[[126 112 132 137 141 135 110 138 136 134 105 113 138 140 138]
 [136 134 123 123 119 128 129 121 125 129 127 134 125 118 123]
 [138 114 110 114 148 126 134 134 151 124 120 113 121 139 116]
 [125 121 122 125 139 136 117 138 136 136 117 122 126 139 126]
 [107 147 112 109 131 152 117 149 125 152 141 148 104 143 108]
 [126 134 121 121 127 136 122 132 127 137 127 135 121 129 121]]: 116

[[121 111 118 115 113 111 109 110 147 120 150 110 109]
 [147 131 107 141 141 129 104 104 119 146 115 104 104]
 [105 131 114 117 115 134 119 139 114 110 112 139 119]
 [114 145 118 139 109 146 145 151 103 133 108 150 145]
 [121 113 117 117 113 113 110 110 146 121 150 110 111]
 [103 129 136 119 105 131 150 152 101 113 106 152 150]
 [135 154 119 155 121 154 150 151 110 152 116 151 150]
 [147 124 124 133 148 122 104 103 125 139 114 103 104]]: 119

[[116 116 127 142 143 120]
 [117 138 122 140 137 113]
 [111 142 127 142 111 140]
 [121 121 141 123 149 122]
 [120 133 146 118 123 148]
 [148 131 139 120 119 116]
 [145 118 140 137 117 129]
 [121 120 141 122 149 122]
 [143 122 136 144 118 118]
 [139 111 127 135 117 138]
 [116 141 136 118 122 142]]: 140

[[113 125 152 125 144 123 153 148 155 109 137 112]
 [137 124 120 141 118 130 120 130 127 139 118 137]
 [138 110 128 135 118 114 129 139 144 135 113 136]
 [141 128 137 122 135 123 137 130 134 137 133 140]
 [117 150 147 120 150 148 145 121 126 119 150 118]
 [129 111 126 141 117 119 128 142 145 129 112 128]
 [135 144 135 123 139 141 133 117 118 137 141 136]
 [131 136 142 121 142 132 142 127 132 130 140 131]
 [131 127 118 149 119 133 117 139 128 133 121 131]
 [119 143 141 124 141 144 140 121 127 123 140 121]
 [143 116 115 141 110 124 116 128 128 145 110 142]
 [123 125 151 116 141 123 152 132 147 120 134 122]]: 136

[[145 142 122 114 143 118 118 114 143 127 138 122 141]
 [136 133 113 112 146 110 118 113 143 136 131 110 131]
 [112 112 137 122 144 130 140 121 140 127 114 133 112]
 [151 149 120 120 124 120 116 121 125 124 146 121 148]
 [124 129 148 131 117 139 144 130 110 110 132 143 131]
 [124 125 112 132 119 119 119 135 120 139 127 113 125]
 [117 114 133 146 119 145 127 145 140 141 110 142 113]
 [147 149 127 121 121 124 123 120 115 116 149 126 149]
 [124 119 114 133 134 127 115 134 149 148 115 122 118]
 [127 123 132 144 119 145 121 143 143 141 116 143 122]
 [123 128 145 124 125 130 145 123 108 109 133 136 130]
 [123 123 124 109 150 110 135 108 136 122 128 113 123]]: 112

[[155 153 154 153 154 154 154 154 154 155 155 153 155]
 [154 152 153 152 153 153 153 153 153 154 154 152 154]
 [118 120 118 120 119 119 120 119 119 119 119 118 119]
 [155 153 154 153 153 153 154 154 154 154 155 153 154]
 [120 120 120 119 120 121 119 120 121 119 119 120 119]
 [155 153 154 153 154 154 154 154 154 155 155 153 155]
 [155 153 155 153 154 154 155 154 155 155 155 154 155]
 [155 153 154 153 153 153 154 154 154 154 155 153 154]
 [137 136 136 137 136 136 137 136 136 137 137 136 137]
 [155 153 155 153 154 154 155 154 155 155 155 154 155]
 [155 153 154 153 154 154 154 154 154 155 155 153 155]]: 119

[[131 133 130 131 130 128 121 120 131 126 124 140 112]
 [128 133 129 130 129 137 128 126 138 118 117 132 113]
 [133 135 135 136 134 131 122 126 139 113 120 125 111]
 [126 127 126 122 126 133 128 127 129 127 127 130 136]
 [126 129 126 123 127 127 125 119 129 121 114 146 119]
 [131 133 134 134 132 123 118 115 131 116 116 148 113]
 [131 131 132 139 132 118 129 129 131 116 120 121 122]
 [129 129 131 123 133 152 133 143 150 113 139 114 113]
 [127 130 126 129 126 123 131 132 123 128 136 114 147]
 [125 131 124 132 123 118 133 133 117 138 139 114 154]]: 111
---
[136 150 150 138 115 124 110] -> 110
[104 139 129 155 140 137] -> 137
[142 150 123 155 118 152 108] -> 108
[104 133 109 130] -> 130
[148 151 152 146] -> 146
[119 109 112 107  99] -> 99
[133 144 105 153 130 140] -> 140
[121 109 112 151 104 158 133] -> 133
[151 122 152 140] -> 140
[150 111 144 141 121 125] -> 125
---
[[138 131 142 105]
 [157 116 152 147]] ⇒ 116

[122  99 125 140 135 110 144] ⇒ 135

[[119 148 111 150 129 135 105]
 [114 147 141 111 145 151 146]
 [123 143 115 133 113 138 137]] ⇒ 113

[122 155 101 113 124] ⇒ 101

[118 103 133 106 136] ⇒ 133

[ 98 148 132 155] ⇒ 148

[[128 123 101 124 131]
 [143 124 119 109 117]
 [129 133 113 126 125]] ⇒ 113

[146 115 109 136 107 135] ⇒ 136
